Below is a small trained network, with its code and all its weights. Each question gives an input and a class and asks what happens when units are switched off, that is, made to give their printed mean instead of their output.

import numpy as np


def w(rows, s, z=0):
    codes = np.array(rows[::2]) - 128.0
    scale = np.full(codes.shape[1], s)
    scale[-1] = z or s
    return codes * scale


def norm(h):
    return h / np.sqrt((h * h).mean(-1, keepdims=True) + 1e-5)


def f(y):
    return y / 2 * (1 + np.tanh(0.7978845608 * (y + 0.044715 * y**3)))


def log_softmax(a):
    a = a - a.max(-1, keepdims=True)
    return a - np.log(np.exp(a).sum(-1, keepdims=True))


def net(x, mask):
    res = np.array(x, float).reshape(1, 7) / 4 @ E
    u = 0
    for l in range(3):
        y = f(norm(res) @ A[l][:, :-1].T + A[l][:, -1])
        res = res + np.where(mask[u : u + 9], y, B[l][:, -1]) @ B[l][:, :-1]
        u += 9
    return log_softmax(norm(res)[-1] @ U[:, :-1].T + U[:, -1])


A, B = {}, {}
E = w([
[64,64,164,199,101,138,30,148,49,103,112,114],'x0',
[136,176,188,42,92,80,123,211,51,182,161,70],'x1',
[122,121,132,121,128,141,131,124,131,130,139,128],'x2',
[117,124,135,130,141,198,222,154,76,85,45,70],'x3',
[128,127,127,127,125,131,127,131,126,129,130,130],'x4',
[191,209,245,194,176,193,96,149,183,92,163,93],'x5',
[120,215,94,148,8,194,124,34,105,170,138,89],'x6',
],0.0015)
A[0] = w([
[169,206,204,202,176,172,107,157,152,89,178,114,11],'L0N1',
[213,166,84,70,152,98,240,101,235,172,147,125,16],'L0N2',
[213,157,101,86,159,115,239,104,199,200,136,135,10],'L0N3',
[45,48,164,226,103,141,16,147,36,125,135,114,33],'L0N4',
[123,136,136,104,137,110,12,104,154,184,209,230,46],'L0N5',
[140,119,83,125,170,106,4,99,154,211,243,192,59],'L0N6',
[104,100,82,177,162,174,136,59,204,64,118,160,68],'L0N7',
[118,69,162,83,183,44,115,173,159,39,127,154,62],'L0N8',
[130,138,126,154,110,116,74,144,175,163,161,207,31],'L0N9',
],0.0023,0.0014)
B[0] = w([
[166,54,73,66,90,159,89,132,128,168,90,138,186],'L0N1',
[48,185,92,102,100,135,49,210,163,11,137,178,212],'L0N2',
[34,152,121,147,89,154,53,182,132,47,121,140,173],'L0N3',
[57,249,75,50,100,124,104,201,251,18,139,171,254],'L0N4',
[152,135,150,127,75,92,220,139,201,123,70,49,183],'L0N5',
[138,104,167,131,79,89,220,138,174,107,13,58,216],'L0N6',
[165,139,137,120,158,76,118,108,76,123,160,95,190],'L0N7',
[109,157,136,177,132,147,160,123,118,210,160,163,213],'L0N8',
[135,106,131,157,99,110,160,103,159,103,105,75,99],'L0N9',
],0.0027,0.0009)
A[1] = w([
[200,175,193,204,153,178,139,160,173,108,166,96,67],'L1N1',
[161,162,185,139,162,164,133,138,146,114,196,106,28],'L1N2',
[141,150,209,182,144,160,121,137,123,81,164,109,2],'L1N3',
[145,90,50,224,155,142,100,53,194,89,93,183,68],'L1N4',
[89,121,120,126,179,254,231,162,32,58,52,79,58],'L1N5',
[168,52,130,113,216,113,157,188,138,120,141,143,58],'L1N6',
[44,60,21,95,84,68,189,116,87,155,101,155,69],'L1N7',
[134,140,106,129,150,164,177,160,64,82,114,99,85],'L1N8',
[130,184,66,145,50,170,121,37,118,167,160,64,100],'L1N9',
],0.0026,0.00095)
B[1] = w([
[127,58,50,69,119,144,91,143,109,186,92,135,178],'L1N1',
[119,94,52,131,90,112,97,109,102,150,105,137,129],'L1N2',
[156,128,68,70,129,129,109,105,169,167,121,145,129],'L1N3',
[146,136,137,106,140,115,179,123,48,93,191,55,202],'L1N4',
[146,118,161,121,35,4,146,120,253,137,109,95,253],'L1N5',
[80,171,150,176,104,138,116,86,121,196,125,164,169],'L1N6',
[232,104,92,84,138,218,20,141,165,185,106,122,244],'L1N7',
[136,120,109,151,102,91,103,106,171,147,170,158,157],'L1N8',
[72,125,216,175,183,124,162,160,116,192,94,215,204],'L1N9',
],0.0031,0.0017)
A[2] = w([
[128,203,161,55,108,111,117,220,14,162,170,72,72],'L2N1',
[97,236,73,131,52,197,173,60,118,156,97,143,206],'L2N2',
[2,95,107,174,130,141,66,188,94,61,75,117,24],'L2N3',
[60,169,188,181,188,116,165,131,79,199,85,185,98],'L2N4',
[141,147,172,65,86,51,96,188,89,179,201,75,124],'L2N5',
[54,151,118,148,105,145,47,160,110,33,127,116,44],'L2N6',
[128,84,99,190,169,153,155,56,81,36,158,97,1],'L2N7',
[146,68,120,138,253,51,158,216,159,136,136,171,135],'L2N8',
[247,154,191,137,166,247,43,154,159,138,106,65,104],'L2N9',
],0.0025,0.00063)
B[2] = w([
[139,98,73,173,223,124,151,25,127,40,187,151,213],'L2N1',
[87,108,214,140,178,116,86,226,118,126,182,158,223],'L2N2',
[131,229,127,66,122,161,163,138,182,151,200,169,151],'L2N3',
[73,102,171,185,146,217,148,81,127,163,163,210,132],'L2N4',
[178,126,87,210,185,147,196,53,135,48,111,91,247],'L2N5',
[127,189,50,59,144,112,167,161,187,67,159,200,152],'L2N6',
[175,171,117,112,216,79,172,111,67,110,181,113,124],'L2N7',
[61,207,206,158,18,226,111,101,60,167,135,129,248],'L2N8',
[109,55,6,33,100,96,124,130,54,178,97,196,194],'L2N9',
],0.0027,0.0014)
U = w([
[71,222,82,58,111,138,88,209,188,32,169,181,254],'0',
[194,33,40,50,113,176,52,134,75,236,69,145,171],'1',
[53,150,254,211,125,194,139,127,76,222,145,190,121],'2',
[168,102,184,165,45,33,170,122,221,125,57,28,49],'3',
[185,126,91,173,240,107,186,41,46,57,198,85,25],'4',
],0.0068,0.00065)

Each question gives the input, the list of numbers given to net, and the class t.
The units are the neurons (one row each of A and B). Each row of codes is followed by its name. A weight is (code - 128) times the scale printed after its matrix; where a second scale follows, it is the last column's (A, B and U).
mask holds one flag per neuron, layer by layer. A switched-off neuron (its flag False) gives its mean, the last column of its row in B, instead of its output. The means were averaged over made-up inputs and are rounded, as every weight is.
A unit's drop is (log p(t) with every unit on - log p(t) with that unit switched off) / (log p(t) with every unit on - log p(t) with every unit switched off).
The circuit of an input: a set's keep is (log p(t) with only the set's units on - log p(t) with every unit switched off) / (log p(t) with every unit on - log p(t) with every unit switched off). Starting from the 12 units with the biggest drops (on a tie, the unit counted first), units are removed one at a time, each time the one whose removal leaves the highest keep (on an exact tie, the one counted first), for as long as the keep stays at least 0.8.
units of the circuit, in order: the units of the circuit, biggest drop first
k most important neurons: the k neurons with the biggest drops, biggest first
k most important neurons of layer l: the k neurons of layer l with the biggest drops, biggest first
input [-6,-8,1,0,0,-4,8], class 2: units of the circuit, in order => (L1N9; L2N2)
input [3,-4,-7,-6,1,4,-6], class 2: units of the circuit, in order => (L2N8)
input [7,7,5,-3,-6,2,-4], class 0: 2 most important neurons of layer 0 => (L0N4; L0N7)
input [5,4,-1,4,-4,4,4], class 0: 2 most important neurons => (L0N4; L1N7)
input [-4,0,6,-8,-5,7,-8], class 2: units of the circuit, in order => (L2N8; L0N4)
input [-1,8,-6,7,4,-6,-6], class 4: units of the circuit, in order => (L2N1; L2N5)
input [-6,8,-3,6,-4,1,5], class 4: 3 most important neurons => (L2N1; L0N4; L0N6)
input [7,6,-1,4,5,7,-6], class 0: 2 most important neurons of layer 2 => (L2N3; L2N6)
input [0,8,5,-7,0,-3,1], class 4: 2 most important neurons => (L1N5; L2N1)
input [8,3,4,-8,6,-6,2], class 0: 3 most important neurons => (L0N4; L1N5; L2N6)
input [-1,2,3,-5,-7,3,-5], class 2: 3 most important neurons of layer 1 => (L1N5; L1N7; L1N6)
input [5,-4,3,4,3,-3,-1], class 0: 2 most important neurons => (L0N4; L0N6)
input [-6,-7,-1,-2,1,-1,8], class 2: 2 most important neurons => (L1N9; L0N4)
input [-4,-2,8,-1,3,7,-7], class 1: units of the circuit, in order => (L1N1; L2N9)
input [5,-6,4,6,0,-1,-2], class 3: 2 most important neurons => (L1N5; L0N2)
input [1,8,3,3,8,2,-5], class 4: units of the circuit, in order => (L2N1)
input [3,-6,5,-2,2,3,4], class 4: units of the circuit, in order => (L1N4; L2N7)
input [-4,-7,-6,-2,3,1,1], class 4: 2 most important neurons => (L1N4; L0N4)
input [-5,-2,1,3,7,-4,-7], class 2: units of the circuit, in order => (L2N8; L1N6)
input [-3,1,6,-5,3,1,0], class 3: most important neuron => (L0N6)
input [-2,4,-8,-6,1,8,7], class 1: 2 most important neurons of layer 1 => (L1N5; L1N1)
input [2,8,1,-8,-3,-6,-7], class 3: units of the circuit, in order => (L0N6; L0N5; L2N5)
input [2,8,-2,1,2,0,7], class 4: 2 most important neurons => (L2N1; L2N5)
input [-8,5,-1,6,7,-2,6], class 0: units of the circuit, in order => (L0N2; L2N2)
input [5,8,-4,0,-3,3,-2], class 4: 3 most important neurons => (L2N1; L2N5; L0N2)
input [4,6,3,7,-2,6,-5], class 3: 2 most important neurons of layer 2 => (L2N5; L2N7)
input [7,-5,0,-5,7,5,3], class 0: units of the circuit, in order => (L0N4)
